cols: M Z Y V T P B
Z845: [-40  34  15  16  -4  16  15]
Z423: [ -4  13  16  33  51  15 -40]
Z434: [  5 -38  -5  -8 -32 -16  15]
Z898: [ 12 -37  -5 -32 -16  -8  14]
Z167: [ -8 -37 -38 -32 -16  -8   5]
Z547: [ 10 -46  14  -5  19   4  -7]
Z784: [ 15 -37  -5 -32 -16  -8   5]
order: [ 15  16  -4  16  15  34 -40]
Z845
places Z845: [15]
3 7
order: [  5  -8 -16 -32  -5 -37  15]
Z784
col: [-38 -37]
Z
places Z167: [-37]
2
order: [ 14  12 -37  -5 -32 -16  -8]
Z898
next: [15 16]
[-4 16 15]

cols: A E N S K F R L H X
Z191: [  4   4   4   4 -11   4 -17 -11   4 -11]
Z415: [ 14 -21  -6   9   3 -11 -17 -29  21  14]
Z920: [ 12 -19  -4   7   3 -11 -17 -31  21  10]
Z203: [  6 -36 -16  -4 -10 -23 -22 -15  38   9]
Z723: [  6 -16 -11   4   4  -9  -7   1   9  15]
order: [-16 -11  -9  -7   1   4   4   6   9  15]
Z723
order: [ 14  21 -29 -17 -11   3   9  -6 -21  14]
Z415
next: [-11   4   4]
[-9 -7  1]
col: [-21 -19 -36 -16]
E
places Z203: [-22]
7
next: [ 12 -19  -4   7   3]
[-11 -17 -31]
places Z191: [-11]
5 8 10

cols: U C J G D
Z474: [-19   5  -4   8 -12]
Z28: [ -5   5 -10   9 -12]
Z747: [  4   5  -1   8 -12]
Z192: [ -5  27  15   8 -12]
Z950: [ -5 -42  -1   8 -12]
Z388: [ -5  13  -1 -20 -12]
Z325: [ 14 -20  14 -20  14]
order: [ -1 -20 -12  -5  13]
Z388
places Z325: [14]
1 3 5

cols: Disas zat rasom mon Nagos fen pafut
Z974: [ 3 12  2 16  7 -3 12]
Z881: [12  8 -3  2 12 16  3]
Z841: [ 46  43  13   6  19   0 -34]
next: [12  8 -3]
[ 2 12 16]
order: [12 -3  7 16  2 12  3]
Z974
order: [ 2 16  8  3 12 12 -3]
Z881
next: [12  2]
[16  7 -3]
col: [12 19]
Nagos
next: [13  6]
[ 19   0 -34]

cols: Dopip vela Ganod rodom bapo Duge baveb godel favem
Z922: [36 32 33 51 36 36 36 36 32]
Z363: [-14  -6  -8 -14 -14 -14 -10 -13  -8]
Z645: [ -8 -22  -2 -28  -8  37 -25  -6  -2]
Z928: [-35  30 -13   0 -35 -33  18 -31 -13]
Z30: [-12  -9  -5 -18 -11 -11 -13 -10  -5]
Z861: [ -5 -18 -13 -10  -9 -10  -5 -12 -11]
Z29: [43 15 37 27 43 42 19 42 36]
Z212: [ -1  -9  12 -26  -1   1 -17   3  12]
order: [-10  -5 -12  -9  -5 -18 -11 -11 -13]
Z30
places Z922: [36]
1 5 6 7 8

cols: memu Bod Ravor tis sanin Befin rala
Z630: [ 25  15 -18 -17  33  25 -19]
Z707: [ 11  11   1 -24  18  30 -18]
Z925: [-27   6 -41  20  29  14  -1]
Z395: [ -2   9 -24  -3  23   2 -10]
Z769: [ -9   7 -26   5  21  -4  -5]
Z995: [ -4  14 -14 -15  32 -22 -18]
Z682: [-12   6 -20   5  19   1  -5]
Z596: [-35   5 -27  20  27  -1   0]
Z63: [ 32  14  32 -21 -21  14 -21]
places Z63: [-21]
4 5 7
places Z630: [15]
2

cols: ped figi nes let
Z182: [ 19 -15 -14  22]
Z155: [-3 -1 -2 -3]
Z729: [ -3  -1  -2 -20]
Z680: [ 43 -15 -12  47]
Z372: [ 1 -6 -5  2]
find: [ 1 -6 -5  2]
Z372
order: [ 1 -5 -6  2]
Z372

cols: Miv Sube dap mise fetup Govas Fumum
Z118: [-7 -3 -2 -7 -6 -7 -7]
Z756: [ 27  18 -44 -48  11  26   8]
Z16: [ -9 -10  28  32  -9 -10  -8]
Z146: [14 -7 -3 -2 -7 -7 -7]
Z659: [ 8 11 15 15 11 11 11]
Z605: [-7 -7 -2 -7 -7 -5 -3]
order: [-7 -7 -7 -7 -3 -2 14]
Z146
places Z659: [15]
3 4
find: [-7 -3 -2 -7 -6 -7 -7]
Z118
col: [-44  28  -3  15]
dap
next: [-44 -48]
[11 26  8]
order: [-6 -7 -7 -7 -3 -2 -7]
Z118

cols: vizar Zare Buta Nef pez Vonun lete
Z719: [-33 -30 -28  50 -22  47  40]
Z802: [ 14   9   7 -14   5 -11  -9]
Z283: [ 13  11  10 -12   8 -13 -12]
Z767: [-21 -12 -10  32  -7  23  18]
Z513: [-13  -5  -4  24  -2  23  12]
Z409: [-1 -2 -2 -2 -2 -2 -2]
Z193: [-13  -5  -4  24  -2  15  12]
Z390: [29 29 28 -3 27  1  5]
Z215: [ 46  45  43 -21  39 -17 -10]
next: [14  9]
[  7 -14   5]
order: [-10 -17  39 -21  43  45  46]
Z215

cols: Vub Sofog Bizev tidel
Z975: [-42 -27  10 -22]
Z189: [-40 -34 -14  -6]
Z151: [ -5  40  33 -31]
Z668: [  1  11 -15 -13]
Z147: [23 32 32 32]
Z198: [-5 40 33 -6]
Z825: [-27 -22 -42  11]
Z399: [ 31  -1  -4 -39]
Z983: [-35  26   0  10]
order: [-42 -27 -22  11]
Z825
places Z147: [32]
2 3 4
col: [11 32 40]
Sofog

cols: Vit Kan meve todo lil taf Pogad
Z863: [23  0 -7 -2 -5  0  2]
Z60: [-4  0 -7 -2 -5 11  2]
Z21: [ 2 -7 -2 -2 -2 11 22]
find: [23  0 -7 -2 -5  0  2]
Z863
places Z21: [22]
7
col: [ 0 -7]
Kan
col: [-5 -5]
lil

cols: keko didu nise Tiva gar
Z38: [ 17  17 -19 -19  17]
Z576: [12 -4  5 14 14]
Z681: [-34  26  13  12 -11]
Z92: [ 15 -38 -16 -14  26]
Z584: [  5 -19   9   5  -2]
Z573: [ 26 -20 -12  16  14]
Z835: [-15  -4  20  33 -35]
order: [  5  -2   5 -19   9]
Z584
col: [  5  13 -16]
nise
col: [17 -4]
didu
places Z38: [17]
1 2 5

cols: Doz sela dinaz matep lita Tivi rugir
Z537: [30 -7  5  4 13  1 -9]
Z145: [-28   7  10 -15  -4   5  19]
Z947: [-28  11  11 -34 -12  11 -12]
Z624: [ -1 -12  17 -22  -1   4  24]
Z717: [-23   6  -3 -30  -3  -3 -20]
Z750: [ -8 -15  16  -1   2 -23 -13]
Z530: [ 18 -22  -7 -25  -3   9  15]
Z704: [-33   6   0 -23   6  15  15]
Z828: [-13  11   7  17   6 -10  -9]
Z933: [-27  18  -7 -25 -12  10  -5]
places Z704: [15]
6 7
places Z947: [11]
2 3 6
col: [ 7 -7]
dinaz
next: [ 17 -22]
[-1  4 24]
places Z624: [-1]
1 5
find: [-27  18  -7 -25 -12  10  -5]
Z933

cols: zekul kare kaduf rada zuzav Defa sef
Z543: [ 12  -1 -16  -1  14  -3 -19]
Z312: [ 39 -11 -46  21  32 -21 -30]
Z550: [0 5 1 2 5 1 1]
Z211: [-49   8   4 -29  -2  -3   0]
next: [ 39 -11]
[-46  21  32]
places Z550: [2]
4
places Z211: [-2]
5
col: [-30   1   0]
sef
places Z550: [1]
3 6 7

cols: muza Sabop fozum reg
Z421: [ 23   4 -28 -26]
Z502: [  2   5 -36 -13]
Z564: [  8  -6 -33 -21]
Z637: [ 14   0 -35 -27]
Z532: [  7  -6 -35 -16]
Z482: [ 26   7 -39 -32]
Z220: [ 17  -1 -30 -25]
Z73: [ 20  15 -36 -31]
Z318: [ 10  15 -27 -25]
Z308: [  7 -10 -29 -18]
Z210: [ 18   2 -26 -25]
Z470: [  7  10 -25 -20]
col: [ 0 -6  7 -1]
Sabop
col: [26 17]
muza
col: [-28 -36 -33 -35 -35]
fozum
col: [ 0 -6]
Sabop

cols: pedu daku ruvi Sepo fefe vazon bepa Luf
Z84: [ 33   9  20   8 -10 -14 -14  34]
Z103: [ 21 -19  21  21 -19 -19 -11  21]
Z847: [ 45  41 -27  20  -2  37  10   4]
col: [ 8 21]
Sepo
find: [ 21 -19  21  21 -19 -19 -11  21]
Z103
col: [34 21]
Luf
places Z103: [21]
1 3 4 8

cols: Lam reli pim zufit Lev Dapev
Z948: [-23 -17  -6   4 -17  -7]
Z370: [ 27  47 -13 -17   7  -1]
Z290: [ -9 -28  -9  10   2  11]
Z521: [ 27  41  -9 -13  12   1]
Z786: [ 14  43  -2 -16  -2 -13]
Z250: [  6 -25  -4  12  22  21]
Z823: [  6  44  -6  -4 -35 -20]
Z768: [ 47 -17  27  -1   8 -13]
Z163: [ 15  33  11  -9   8 -11]
Z805: [-35 -35  -8   9 -23  -6]
Z411: [-42 -22 -12   2 -37 -17]
next: [  6 -25]
[-4 12 22]
order: [ -1   7 -17 -13  47  27]
Z370
next: [-35  -8]
[  9 -23  -6]

cols: lif Kurag fato Zanov sigu Zom sosin Tup
Z946: [ 39  24  24 -15 -31 -40 -31  24]
Z634: [-37   7  23  -9  24  -5  31  29]
Z585: [-15 -31  24 -31  24  24  39 -41]
places Z585: [24]
3 5 6
next: [ 7 23 -9 24]
[-5 31 29]
col: [24 24]
sigu
order: [-41  39  24  24 -31  24 -31 -15]
Z585

cols: Duva biv Sibeg pofoz bop donom Vuf zizen gopu rusal
Z371: [  9  -1 -24  12 -21   0   3 -18   2  10]
Z799: [-11  28 -40  33  -3 -15  -7 -13 -29 -18]
Z244: [ 12 -18  18 -12  -6  10   8   2  23  18]
Z774: [ 21 -10 -39  18 -35   2   8 -28  14  26]
Z441: [-25  39   0  18  41 -17 -13  23 -39 -36]
Z894: [ -8  14 -11  12   6  -7  -4   1 -15 -13]
Z821: [ 15 -14 -10   0 -23   5   7 -17  16  20]
Z140: [  5   4 -25  16 -16  -4   1 -16  -4   4]
col: [-24 -40]
Sibeg
order: [ 18  23  12  18 -12   2  -6   8  10 -18]
Z244
col: [  8 -13  -4   7   1]
Vuf

cols: kofa gemif lon nedu
Z827: [-20  -4  16  22]
Z69: [-19 -11  15 -19]
Z475: [-15   6  16 -16]
Z81: [-9  7 -7 22]
Z47: [ -7  10 -10  23]
Z314: [ -4  16 -20  22]
Z745: [8 8 8 8]
Z296: [-16   9   8 -15]
Z788: [-20  -4  11 -22]
Z994: [ -8   1  17 -21]
Z41: [-22  -4  11 -19]
Z599: [ 7 23 -7 -9]
order: [-7 22 -9  7]
Z81
order: [-20  11 -22  -4]
Z788
order: [22 -7  7 -9]
Z81
places Z745: [8]
1 2 3 4
col: [ 9 -4  1 -4]
gemif
order: [ -4 -19 -22  11]
Z41
col: [ 7 10 16  8  9 -4  1 -4]
gemif

cols: tudop fom nasiz kat
Z254: [-23 -17 -18  21]
Z326: [-18 -18 -18   7]
Z780: [-17 -25   7 -23]
order: [-25 -23 -17   7]
Z780
order: [-18   7 -18 -18]
Z326
places Z326: [-18]
1 2 3
col: [-18   7]
nasiz
places Z254: [-23]
1

